Below are the code and all the weights of a small trained network. Each question names an input and a target symbol and asks about switching units off, where a switched-off unit gives its printed mean instead of its output.

import numpy as np


def w(rows, s, z=0):
    codes = np.array(rows[::2]) - 128.0
    scale = np.full(codes.shape[1], s)
    scale[-1] = z or s
    return codes * scale


def f(y):
    return np.maximum(y, 0)


def softmax(a):
    e = np.exp(a - a.max(-1, keepdims=True))
    return e / e.sum(-1, keepdims=True)


def log_softmax(a):
    a = a - a.max(-1, keepdims=True)
    return a - np.log(np.exp(a).sum(-1, keepdims=True))


def net(x, mask):
    ids = ['ΔΘΛΠΣΨαβγζημξτφω'.index(c) for c in x.split()]
    T = len(ids)
    res = E[ids] + P[:T]
    u = 0
    for l in range(2):
        r = res
        for j in range(2):
            rows = slice(4 * j, 4 * j + 4)
            q, k, v = (r @ M[l][rows].T for M in (Q, K, V))
            z = softmax(np.where(np.tri(T) > 0, q @ k.T / 4**0.5, -1e9)) @ v
            o = O[l][rows]
            res = res + np.where(mask[u + j], z, o[:, -1]) @ o[:, :-1]
        u += 2
        y = f(res @ A[l][:, :-1].T + A[l][:, -1])
        res = res + np.where(mask[u : u + 4], y, B[l][:, -1]) @ B[l][:, :-1]
        u += 4
    return log_softmax(res[-1] @ U[:, :-1].T + U[:, -1])


Q, K, V, O, A, B = {}, {}, {}, {}, {}, {}
E = w([
[205,111,51,134],'Δ',
[100,200,110,166],'Θ',
[127,53,112,111],'Λ',
[159,100,142,194],'Π',
[163,148,107,6],'Σ',
[185,110,143,90],'Ψ',
[117,182,177,189],'α',
[110,181,66,68],'β',
[71,78,109,165],'γ',
[96,165,62,96],'ζ',
[36,96,174,169],'η',
[126,108,135,182],'μ',
[189,118,173,84],'ξ',
[140,136,157,151],'τ',
[117,188,174,205],'φ',
[157,99,221,170],'ω',
],0.016)
P = w([
[152,170,122,66],'0',
[216,4,32,186],'1',
[96,159,142,22],'2',
[229,19,25,201],'3',
[80,135,149,18],'4',
[235,12,24,204],'5',
[74,139,140,10],'6',
[254,29,22,223],'7',
],0.0037)
Q[0] = w([
[205,87,93,224],'0.h0',
[254,192,161,115],'0.h0',
[113,71,80,132],'0.h0',
[67,130,158,124],'0.h0',
[154,71,143,39],'0.h1',
[88,104,109,49],'0.h1',
[45,129,145,164],'0.h1',
[66,81,163,114],'0.h1',
],0.013)
K[0] = w([
[149,115,74,250],'0.h0',
[97,175,138,192],'0.h0',
[199,91,66,107],'0.h0',
[129,95,167,104],'0.h0',
[144,69,154,47],'0.h1',
[93,24,69,17],'0.h1',
[79,81,127,159],'0.h1',
[33,31,189,131],'0.h1',
],0.012)
V[0] = w([
[109,174,159,172],'0.h0',
[123,157,102,125],'0.h0',
[145,112,129,42],'0.h0',
[126,70,76,96],'0.h0',
[93,104,186,119],'0.h1',
[249,206,106,141],'0.h1',
[14,137,171,166],'0.h1',
[254,169,100,202],'0.h1',
],0.0078)
O[0] = w([
[2,81,162,113,207],'0.h0',
[115,71,138,122,157],'0.h0',
[176,152,143,182,11],'0.h0',
[205,155,110,160,54],'0.h0',
[168,169,125,175,92],'0.h1',
[44,108,156,45,222],'0.h1',
[94,160,155,198,160],'0.h1',
[16,64,133,85,253],'0.h1',
],0.0068,0.0017)
A[0] = w([
[74,110,151,209,253],'0.n0',
[13,229,124,195,188],'0.n1',
[109,196,254,113,178],'0.n2',
[150,197,153,213,94],'0.n3',
],0.0079,0.0037)
B[0] = w([
[92,58,137,138,229],'0.n0',
[107,101,114,73,254],'0.n1',
[101,158,247,110,182],'0.n2',
[29,168,104,109,166],'0.n3',
],0.012,0.0085)
Q[1] = w([
[86,79,49,117],'1.h0',
[85,159,2,85],'1.h0',
[116,140,136,83],'1.h0',
[117,118,103,47],'1.h0',
[131,184,112,112],'1.h1',
[107,101,151,151],'1.h1',
[124,109,51,174],'1.h1',
[74,100,173,152],'1.h1',
],0.0097)
K[1] = w([
[32,23,29,144],'1.h0',
[91,203,13,130],'1.h0',
[106,188,134,149],'1.h0',
[44,136,67,69],'1.h0',
[105,254,149,128],'1.h1',
[131,69,165,219],'1.h1',
[165,109,111,113],'1.h1',
[243,29,140,186],'1.h1',
],0.0058)
V[1] = w([
[2,81,99,168],'1.h0',
[40,104,42,69],'1.h0',
[84,88,191,100],'1.h0',
[82,179,162,122],'1.h0',
[68,172,122,189],'1.h1',
[128,5,143,116],'1.h1',
[146,76,215,200],'1.h1',
[43,234,120,107],'1.h1',
],0.0051)
O[1] = w([
[177,89,118,112,246],'1.h0',
[164,108,68,75,220],'1.h0',
[149,109,145,176,215],'1.h0',
[189,142,150,94,161],'1.h0',
[60,125,134,213,122],'1.h1',
[184,129,129,161,193],'1.h1',
[158,152,164,147,140],'1.h1',
[109,254,105,89,136],'1.h1',
],0.0053,0.011)
A[1] = w([
[145,84,181,139,166],'1.n0',
[183,159,1,114,67],'1.n1',
[234,73,150,179,91],'1.n2',
[125,49,143,161,251],'1.n3',
],0.0081,0.0031)
B[1] = w([
[154,168,164,159,199],'1.n0',
[8,155,137,179,169],'1.n1',
[159,236,128,95,175],'1.n2',
[166,150,103,170,254],'1.n3',
],0.012,0.0081)
U = w([
[138,2,28,90,225],'Δ',
[60,130,156,16,194],'Θ',
[155,200,107,150,238],'Λ',
[154,117,138,157,248],'Π',
[126,238,98,100,138],'Σ',
[238,125,93,20,73],'Ψ',
[97,43,203,157,34],'α',
[72,215,86,116,90],'β',
[78,93,97,234,64],'γ',
[56,187,104,115,36],'ζ',
[24,173,153,172,109],'η',
[133,130,117,160,167],'μ',
[146,172,192,43,168],'ξ',
[126,141,157,136,148],'τ',
[75,93,217,130,3],'φ',
[124,177,193,170,3],'ω',
],0.0081,0.0023)

Each question gives the input, a string of symbols that net reads in full, and the target symbol t.
The units are the heads (4 rows each of Q, K, V and O) and the neurons (one row each of A and B). Each row of codes is followed by its name. A weight is (code - 128) times the scale printed after its matrix; where a second scale follows, it is the last column's (O, A, B and U).
mask holds one flag per unit, layer by layer, with each layer's heads first. A switched-off unit (its flag False) gives its mean, the last column of its rows in O or B, instead of its output. The means were averaged over made-up inputs and are rounded, as every weight is.
A unit's drop is (log p(t) with every unit on - log p(t) with that unit switched off) / (log p(t) with every unit on - log p(t) with every unit switched off).
The circuit of an input: a set's keep is (log p(t) with only the set's units on - log p(t) with every unit switched off) / (log p(t) with every unit on - log p(t) with every unit switched off). Starting from all 12 units, units are removed one at a time, each time the one whose removal leaves the highest keep (on an exact tie, the one counted first), for as long as the keep stays at least 0.8.
circuit, biggest first: the units of the circuit, biggest drop first
k most important neurons: the k neurons with the biggest drops, biggest first
k most important neurons of layer l: the k neurons of layer l with the biggest drops, biggest first
which heads matter: for each layer, one digit per head in row order, 1 if its drop is at least 0.15 and else 0, layers parted by /
drop of u: that unit's drop, to one decimal
input Θ β γ, target γ: circuit, biggest first -> 0.h1, 0.n3, 0.n2, 1.n2
input ζ Δ Λ Θ ξ Θ γ, target γ: 2 most important neurons of layer 1 -> 1.n2, 1.n1
input τ Θ ω, target ω: which heads matter -> 00 / 10
input Θ ω ξ γ γ Θ τ Σ, target Θ: circuit, biggest first -> 1.n1, 0.n0, 0.h1, 1.n3
input Π Θ Δ Θ η Θ ξ Σ, target Θ: circuit, biggest first -> 1.n1, 0.h1, 0.n0, 1.n3
input Θ η φ, target φ: 2 most important neurons -> 0.n2, 0.n0
input ω ξ φ Θ Θ Θ Σ, target Σ: which heads matter -> 11 / 00
input Λ φ η, target η: 3 most important neurons of layer 0 -> 0.n3, 0.n2, 0.n0
input Θ Θ Θ Θ Θ, target Θ: which heads matter -> 00 / 00
input Σ Π α Θ Θ ξ, target Ψ: 2 most important neurons of layer 1 -> 1.n2, 1.n1
input γ Θ η Θ Δ Θ Θ, target Θ: 4 most important neurons -> 0.n1, 1.n3, 0.n2, 1.n0
input Σ Θ ξ ω, target ω: most important neuron of layer 0 -> 0.n1
input φ τ Θ Π, target Λ: 3 most important neurons of layer 1 -> 1.n2, 1.n3, 1.n0
input Θ β Θ Θ Θ γ ξ Π, target Λ: 2 most important neurons of layer 0 -> 0.n1, 0.n3
input ω Θ η Θ, target Δ: most important neuron -> 0.n2
input Θ Θ ξ ξ Θ ξ, target Ψ: 2 most important neurons -> 0.n3, 0.n2
input η φ Θ ξ Π φ, target α: 2 most important neurons of layer 0 -> 0.n0, 0.n2
input φ Θ Π Λ, target Σ: 2 most important neurons -> 1.n2, 1.n1
input β η η, target η: drop of 1.h1 -> 0.3
input Π Ψ β η, target γ: drop of 0.h1 -> 0.5
input η Θ Θ η α Λ, target Σ: drop of 1.n2 -> 0.5
